Look-ups in named tables: a row name and a column name give one cell, copied from the table.

farepen:
fields: duki, pim, roput, muzesu
bemom: [-3.136, 5.465, -8.074, 6.120]
zitisep: [-0.352, 4.853, -5.030, 4.292]
nevubu: [-0.241, 2.637, -2.576, 3.432]
ren: [1.135, 2.770, -0.506, 2.425]
dapi: [2.065, 2.877, 0.948, 2.913]
nak: [2.763, 2.929, 3.314, 3.000]
zep: [4.830, 3.037, 5.021, 3.797]
vikifud: [5.313, 2.522, 7.215, 4.395]
bul: [6.142, 2.565, 7.590, 4.522]
kekisof: [6.974, 1.689, 8.571, 4.790]
konuk: [7.902, 2.001, 9.847, 5.906]
kovo: [9.025, 2.282, 9.933, 5.582]

zep, duki => 4.830
kovo, roput => 9.933
ren, roput => -0.506
kekisof, muzesu => 4.790
kovo, muzesu => 5.582
nevubu, duki => -0.241
bemom, roput => -8.074
vikifud, pim => 2.522
nak, muzesu => 3.000
ren, pim => 2.770
bemom, duki => -3.136
nevubu, roput => -2.576
bemom, muzesu => 6.120
vikifud, roput => 7.215
bemom, pim => 5.465
zep, roput => 5.021

Table dar
cols = dus, dif, til
zeruk: [3.060, 1.598, -2.913]
volon: [4.637, 1.245, 0.228]
satelem: [-3.314, 4.366, 3.307]
nute: [5.027, 8.920, 7.594]
raz: [4.160, -7.438, 0.447]
zinofek: [5.770, -3.157, -1.297]
ridi: [-0.344, -9.329, -3.875]
vemol: [3.305, -4.527, -5.868]
gosul: [3.345, -0.288, -0.470]
fim: [2.015, -0.301, 2.586]

til of gosul: -0.470
til of volon: 0.228
dif of zinofek: -3.157
dus of satelem: -3.314
dus of ridi: -0.344
dus of fim: 2.015
dif of satelem: 4.366
til of raz: 0.447
dus of raz: 4.160
dus of zinofek: 5.770
dif of zeruk: 1.598
dif of raz: -7.438
til of ridi: -3.875
til of satelem: 3.307
dif of ridi: -9.329
dus of vemol: 3.305

Table dus
	rufipak	tibeket	kes
vuku	1324	667	809
tup	2744	-919	2075
voguloz	292	-5623	-1080
zub	-390	-965	1547
fif	-2001	2897	497
kapalo	386	-2002	3952
gusi	1668	5592	-161
zeribe	498	-709	5004
mon	-2090	1459	-1555
zov	3782	-1118	2460
neli	2211	1116	1760

kapalo, kes => 3952
fif, kes => 497
vuku, rufipak => 1324
zub, tibeket => -965
zub, rufipak => -390
voguloz, rufipak => 292
neli, kes => 1760
kapalo, tibeket => -2002
fif, rufipak => -2001
vuku, kes => 809
zeribe, kes => 5004
gusi, tibeket => 5592
tup, kes => 2075
zov, tibeket => -1118
tup, rufipak => 2744
gusi, rufipak => 1668
Which row has the largest rufipak? zov

gometin.csv
,napamas,bigi,ruz,kos,mibot,tinuk,gupi,mir,tup
feti,-0.21,-0.08,0.68,0.45,0.67,0.68,0.19,-0.65,0.95
punip,-0.06,0.04,-0.07,0.78,0.01,0.66,0.20,-0.37,0.74
gusikis,0.34,0.35,-0.85,0.58,-0.46,0.53,0.20,0.53,0.32
zenam,0.40,0.34,-0.63,0.48,-0.36,0.32,0.21,0.75,-0.05
ren,0.17,-0.15,-0.14,0.41,0.08,0.40,0.33,0.02,0.17
nebu,0.38,0.47,-0.76,0.56,-0.46,0.43,0.16,0.74,0.16

napamas of gusikis = 0.34
napamas of zenam = 0.40
tup of feti = 0.95
gupi of gusikis = 0.20
bigi of ren = -0.15
mibot of punip = 0.01
tinuk of feti = 0.68
mir of zenam = 0.75
mir of gusikis = 0.53

